Below are the code and all the weights of a small trained network. Each question names an input and a target symbol and asks about switching units off, where a switched-off unit gives its printed mean instead of its output.

import numpy as np


def w(rows, s, z=0):
    codes = np.array(rows[::2]) - 128.0
    scale = np.full(codes.shape[1], s)
    scale[-1] = z or s
    return codes * scale


def norm(h):
    return h / np.sqrt((h * h).mean(-1, keepdims=True) + 1e-5)


def f(y):
    return np.maximum(y, 0)


def softmax(a):
    e = np.exp(a - a.max(-1, keepdims=True))
    return e / e.sum(-1, keepdims=True)


def log_softmax(a):
    a = a - a.max(-1, keepdims=True)
    return a - np.log(np.exp(a).sum(-1, keepdims=True))


def net(x, mask):
    ids = ['αβγδζηθλμστφψω'.index(c) for c in x.split()]
    T = len(ids)
    res = E[ids] + P[:T]
    r = norm(res)
    for j in range(2):
        rows = slice(2 * j, 2 * j + 2)
        q, k, v = (r @ M[0][rows].T for M in (Q, K, V))
        z = softmax(np.where(np.tri(T) > 0, q @ k.T / 2**0.5, -1e9)) @ v
        o = O[0][rows]
        res = res + np.where(mask[j], z, o[:, -1]) @ o[:, :-1]
    y = f(norm(res) @ A[0][:, :-1].T + A[0][:, -1])
    res = res + np.where(mask[2:14], y, B[0][:, -1]) @ B[0][:, :-1]
    return log_softmax(norm(res)[-1] @ U[:, :-1].T + U[:, -1])


Q, K, V, O, A, B = {}, {}, {}, {}, {}, {}
E = w([
[145,125,112,132,137],'α',
[164,150,69,97,144],'β',
[99,92,104,210,45],'γ',
[167,143,128,98,151],'δ',
[169,106,111,203,171],'ζ',
[164,111,1,117,196],'η',
[193,47,71,172,144],'θ',
[92,191,62,63,167],'λ',
[146,130,58,141,131],'μ',
[138,125,145,98,212],'σ',
[118,249,145,213,48],'τ',
[36,53,152,159,152],'φ',
[73,89,9,104,124],'ψ',
[178,69,135,42,92],'ω',
],0.017)
P = w([
[122,134,153,70,198],'0',
[145,172,121,115,198],'1',
[117,178,97,148,161],'2',
[127,172,98,167,128],'3',
[123,135,84,183,122],'4',
[135,132,87,180,113],'5',
[131,137,97,180,125],'6',
[172,186,59,91,137],'7',
[160,140,3,159,115],'8',
[128,166,56,217,68],'9',
],0.0063)
Q[0] = w([
[128,127,42,189,192],'H1',
[225,120,115,175,183],'H1',
[233,78,90,254,132],'H2',
[148,33,205,98,84],'H2',
],0.0067)
K[0] = w([
[10,67,112,111,177],'H1',
[77,102,11,140,142],'H1',
[151,181,166,120,2],'H2',
[69,148,91,150,170],'H2',
],0.008)
V[0] = w([
[54,110,252,244,115],'H1',
[86,56,2,84,99],'H1',
[122,73,176,25,63],'H2',
[96,79,56,147,185],'H2',
],0.0057)
O[0] = w([
[145,205,181,145,152,82],'H1',
[46,177,1,185,61,252],'H1',
[58,209,88,84,171,42],'H2',
[93,57,146,227,197,213],'H2',
],0.0081,0.0033)
A[0] = w([
[78,43,59,74,110,154],'N1',
[57,133,145,131,190,83],'N2',
[123,163,192,132,52,91],'N3',
[44,91,57,107,194,138],'N4',
[50,163,69,63,173,3],'N5',
[116,208,92,104,249,181],'N6',
[154,173,45,135,114,176],'N7',
[146,243,123,92,141,227],'N8',
[66,96,172,142,91,145],'N9',
[138,99,123,64,30,188],'N10',
[162,129,39,133,114,44],'N11',
[1,93,72,145,91,117],'N12',
],0.0099,0.0059)
B[0] = w([
[132,186,169,106,163,244],'N1',
[119,33,129,93,67,160],'N2',
[134,226,118,122,171,140],'N3',
[87,154,191,118,133,247],'N4',
[59,132,141,69,80,156],'N5',
[121,77,146,187,22,215],'N6',
[186,78,77,138,91,250],'N7',
[188,109,117,127,67,193],'N8',
[170,87,226,99,163,173],'N9',
[255,167,83,59,175,178],'N10',
[134,92,109,165,113,192],'N11',
[94,149,117,70,171,254],'N12',
],0.0092,0.0081)
U = w([
[155,172,213,113,185,48],'α',
[128,133,139,67,157,19],'β',
[94,205,165,214,147,91],'γ',
[254,115,215,21,162,165],'δ',
[194,112,188,198,212,45],'ζ',
[119,101,95,131,174,14],'η',
[157,42,110,166,202,2],'θ',
[166,71,120,126,160,40],'λ',
[125,111,89,129,179,97],'μ',
[132,11,225,113,150,239],'σ',
[206,216,215,138,110,227],'τ',
[190,112,172,220,72,172],'φ',
[63,156,65,106,152,123],'ψ',
[82,139,123,94,23,194],'ω',
],0.0085,0.0052)

Each question gives the input, a string of symbols that net reads in full, and the target symbol t.
The units are the heads (2 rows each of Q, K, V and O) and the neurons (one row each of A and B). Each row of codes is followed by its name. A weight is (code - 128) times the scale printed after its matrix; where a second scale follows, it is the last column's (O, A, B and U).
mask holds one flag per unit, heads first, then neurons. A switched-off unit (its flag False) gives its mean, the last column of its rows in O or B, instead of its output. The means were averaged over made-up inputs and are rounded, as every weight is.
A unit's drop is (log p(t) with every unit on - log p(t) with that unit switched off) / (log p(t) with every unit on - log p(t) with every unit switched off).
The circuit of an input: a set's keep is (log p(t) with only the set's units on - log p(t) with every unit switched off) / (log p(t) with every unit on - log p(t) with every unit switched off). Starting from the 12 units with the biggest drops (on a tie, the unit counted first), units are removed one at a time, each time the one whose removal leaves the highest keep (on an exact tie, the one counted first), for as long as the keep stays at least 0.8.
units of the circuit, in order: the units of the circuit, biggest drop first
unit that matters most: the unit with the biggest drop
heads that matter: for each layer, one digit per head in row order, 1 if its drop is at least 0.15 and else 0, layers parted by /
drop of u: that unit's drop, to one decimal
input α ψ α, target ψ: units of the circuit, in order => (H1; N12)
input τ φ γ φ γ η, target φ: units of the circuit, in order => (H1; N6)
input ω μ θ φ δ, target φ: heads that matter => 00
input σ φ φ φ ω ω α, target ω: unit that matters most => H2
input σ γ ω σ ω β, target ω: units of the circuit, in order => (H2; N6)
input ω γ ψ ψ γ γ ω ζ σ, target ω: heads that matter => 00
input δ β τ γ λ, target ω: heads that matter => 00
input ω ζ ω μ, target ω: heads that matter => 01
input σ τ δ α γ, target δ: heads that matter => 11
input φ α φ ω ω ζ η, target ω: heads that matter => 01
input γ ω λ, target ω: drop of N6 => 0.2
input σ φ φ δ φ δ, target φ: drop of H1 => 0.2
input ω ω λ η, target ω: drop of N6 => 0.2
input σ λ σ σ, target σ: unit that matters most => H1
